Below is a small trained network, with its code and all its weights. Each question gives an input and a class and asks what happens when units are switched off, that is, made to give their printed mean instead of their output.

import numpy as np


def w(rows, s, z=0):
    codes = np.array(rows[::2]) - 128.0
    scale = np.full(codes.shape[1], s)
    scale[-1] = z or s
    return codes * scale


def norm(h):
    return h / np.sqrt((h * h).mean(-1, keepdims=True) + 1e-5)


def f(y):
    return y / 2 * (1 + np.tanh(0.7978845608 * (y + 0.044715 * y**3)))


def log_softmax(a):
    a = a - a.max(-1, keepdims=True)
    return a - np.log(np.exp(a).sum(-1, keepdims=True))


def net(x, mask):
    res = np.array(x, float).reshape(1, 8) / 4 @ E
    u = 0
    for l in range(2):
        y = f(norm(res) @ A[l][:, :-1].T + A[l][:, -1])
        res = res + np.where(mask[u : u + 12], y, B[l][:, -1]) @ B[l][:, :-1]
        u += 12
    return log_softmax(norm(res)[-1] @ U[:, :-1].T + U[:, -1])


A, B = {}, {}
E = w([
[132,103,162,152,154,163,108,140],'x0',
[158,60,87,138,144,201,128,152],'x1',
[179,97,126,122,81,129,44,4],'x2',
[100,129,205,127,178,123,113,90],'x3',
[52,2,98,143,128,130,169,55],'x4',
[152,194,113,251,209,59,94,160],'x5',
[206,81,156,54,151,97,252,63],'x6',
[179,159,152,222,55,106,177,130],'x7',
],0.0047)
A[0] = w([
[75,163,132,77,149,130,154,180,57],'0.n0',
[137,144,124,106,91,82,119,19,44],'0.n1',
[184,93,75,70,30,245,101,145,142],'0.n2',
[155,114,162,174,137,117,153,97,80],'0.n3',
[112,101,95,139,125,132,190,140,7],'0.n4',
[40,149,102,68,149,125,69,137,162],'0.n5',
[152,135,93,95,83,80,133,45,47],'0.n6',
[168,208,102,174,83,100,97,200,89],'0.n7',
[149,145,78,101,157,145,130,132,136],'0.n8',
[133,163,254,79,54,162,202,167,43],'0.n9',
[108,77,144,201,80,127,58,58,157],'0.n10',
[18,55,49,132,106,99,175,123,110],'0.n11',
],0.0076,0.0022)
B[0] = w([
[111,118,109,157,104,102,106,93,167],'0.n0',
[130,115,184,137,49,67,160,148,182],'0.n1',
[156,27,37,85,106,104,78,120,254],'0.n2',
[129,89,140,149,89,145,75,130,138],'0.n3',
[149,143,139,139,131,173,170,128,132],'0.n4',
[94,119,107,174,122,104,63,54,204],'0.n5',
[147,127,163,160,79,77,164,201,172],'0.n6',
[121,153,112,218,206,137,185,217,230],'0.n7',
[121,91,114,150,126,86,161,105,147],'0.n8',
[67,140,190,226,129,96,162,59,202],'0.n9',
[73,138,225,179,86,160,70,26,213],'0.n10',
[112,213,104,115,220,254,114,116,216],'0.n11',
],0.0069,0.0046)
A[1] = w([
[162,99,165,212,70,202,67,130,127],'1.n0',
[110,108,190,141,137,167,212,91,165],'1.n1',
[184,62,69,39,197,136,100,135,52],'1.n2',
[28,128,144,99,136,128,73,88,55],'1.n3',
[83,154,161,126,196,159,209,138,14],'1.n4',
[158,199,77,148,174,115,117,238,5],'1.n5',
[40,195,110,89,150,118,20,91,45],'1.n6',
[124,154,56,115,101,47,158,253,171],'1.n7',
[109,159,120,90,161,103,202,109,95],'1.n8',
[126,188,191,208,179,75,146,166,177],'1.n9',
[178,96,185,89,26,20,130,99,77],'1.n10',
[129,119,80,191,93,112,142,141,126],'1.n11',
],0.0074,0.0029)
B[1] = w([
[46,126,149,133,175,124,128,62,190],'1.n0',
[85,154,81,217,146,135,92,101,177],'1.n1',
[94,158,97,64,115,163,223,98,169],'1.n2',
[111,88,104,234,183,128,55,143,176],'1.n3',
[106,209,184,129,134,121,202,78,158],'1.n4',
[228,124,184,114,92,28,73,213,190],'1.n5',
[94,2,67,183,183,175,26,106,188],'1.n6',
[150,68,127,169,212,81,48,118,190],'1.n7',
[85,158,154,167,95,161,144,71,140],'1.n8',
[152,118,40,42,135,173,205,160,254],'1.n9',
[156,86,177,142,65,19,153,112,205],'1.n10',
[142,148,162,143,218,99,123,111,158],'1.n11',
],0.007,0.0063)
U = w([
[148,93,70,8,87,176,168,118,146],'0',
[139,91,203,137,11,27,128,70,136],'1',
[141,178,212,55,61,171,77,189,10],'2',
[217,139,105,146,166,63,107,243,143],'3',
[110,243,152,176,149,146,193,128,138],'4',
[154,190,208,54,43,182,73,184,1],'5',
[57,87,102,176,156,157,52,70,159],'6',
[137,184,208,49,53,171,77,193,9],'7',
],0.015,0.013)

Each question gives the input, the list of numbers given to net, and the class t.
The units are the neurons (one row each of A and B). Each row of codes is followed by its name. A weight is (code - 128) times the scale printed after its matrix; where a second scale follows, it is the last column's (A, B and U).
mask holds one flag per neuron, layer by layer. A switched-off neuron (its flag False) gives its mean, the last column of its row in B, instead of its output. The means were averaged over made-up inputs and are rounded, as every weight is.
A unit's drop is (log p(t) with every unit on - log p(t) with that unit switched off) / (log p(t) with every unit on - log p(t) with every unit switched off).
The circuit of an input: a set's keep is (log p(t) with only the set's units on - log p(t) with every unit switched off) / (log p(t) with every unit on - log p(t) with every unit switched off). Starting from the 12 units with the biggest drops (on a tie, the unit counted first), units are removed one at a time, each time the one whose removal leaves the highest keep (on an exact tie, the one counted first), for as long as the keep stays at least 0.8.
units of the circuit, in order: the units of the circuit, biggest drop first
most important unit: the unit with the biggest drop
k most important neurons: the k neurons with the biggest drops, biggest first
top k neurons in layer l: the k neurons of layer l with the biggest drops, biggest first
drop when u is switched off: that unit's drop, to one decimal
input [-7,2,-5,-8,6,-3,-8,8], class 3: units of the circuit, in order -> [0.n7 0.n9 1.n6]
input [-2,2,6,5,5,0,6,-8], class 1: units of the circuit, in order -> [0.n1 1.n6]
input [6,8,6,-8,0,-8,-5,-5], class 0: most important unit -> 0.n2
input [-6,-3,-4,-4,-7,1,7,-5], class 4: 2 most important neurons -> [0.n2 0.n9]
input [6,2,-7,3,0,0,-3,-1], class 3: units of the circuit, in order -> [0.n10 1.n5]
input [8,-3,6,-5,-5,6,-8,2], class 3: units of the circuit, in order -> [0.n7 1.n5]
input [-5,5,-4,7,3,6,-3,6], class 3: units of the circuit, in order -> [0.n9 1.n5 0.n5]
input [1,5,3,-2,3,-3,0,5], class 0: 3 most important neurons -> [0.n2 0.n9 0.n5]
input [6,1,-1,-5,6,0,1,-2], class 0: top 2 neurons in layer 1 -> [1.n2 1.n7]
input [0,-3,4,-8,5,6,3,-1], class 1: top 2 neurons in layer 0 -> [0.n1 0.n7]
input [-2,-6,3,0,-4,4,5,2], class 3: 2 most important neurons -> [0.n7 0.n10]
input [-1,5,7,-5,-5,-7,-3,-4], class 0: 2 most important neurons -> [0.n2 1.n2]
input [4,3,-5,-1,1,5,7,-6], class 4: 2 most important neurons -> [0.n2 1.n4]
input [-4,5,-4,-6,-1,-1,-5,-3], class 3: most important neuron -> [0.n10]
input [-5,0,6,0,8,0,5,0], class 1: 2 most important neurons -> [0.n1 0.n6]
input [0,5,0,7,5,-4,4,-5], class 0: 2 most important neurons -> [1.n2 0.n9]
input [-5,8,6,7,5,7,5,-2], class 1: top 3 neurons in layer 0 -> [0.n1 0.n7 0.n11]
input [4,7,6,-6,-5,-2,3,5], class 0: 3 most important neurons -> [0.n2 1.n2 1.n5]
input [8,3,-4,0,8,1,8,-7], class 4: top 2 neurons in layer 0 -> [0.n2 0.n11]
input [-7,-2,7,-4,-7,-2,1,8], class 3: units of the circuit, in order -> [0.n7]
input [-5,5,-2,2,-3,-2,1,8], class 4: top 2 neurons in layer 0 -> [0.n9 0.n6]
input [4,-2,7,0,8,8,7,0], class 1: drop when 0.n1 is switched off -> 0.1
input [0,4,-3,4,-1,-2,-4,8], class 4: drop when 0.n9 is switched off -> 0.4
input [0,8,3,-7,3,8,2,-8], class 0: drop when 1.n2 is switched off -> 0.4
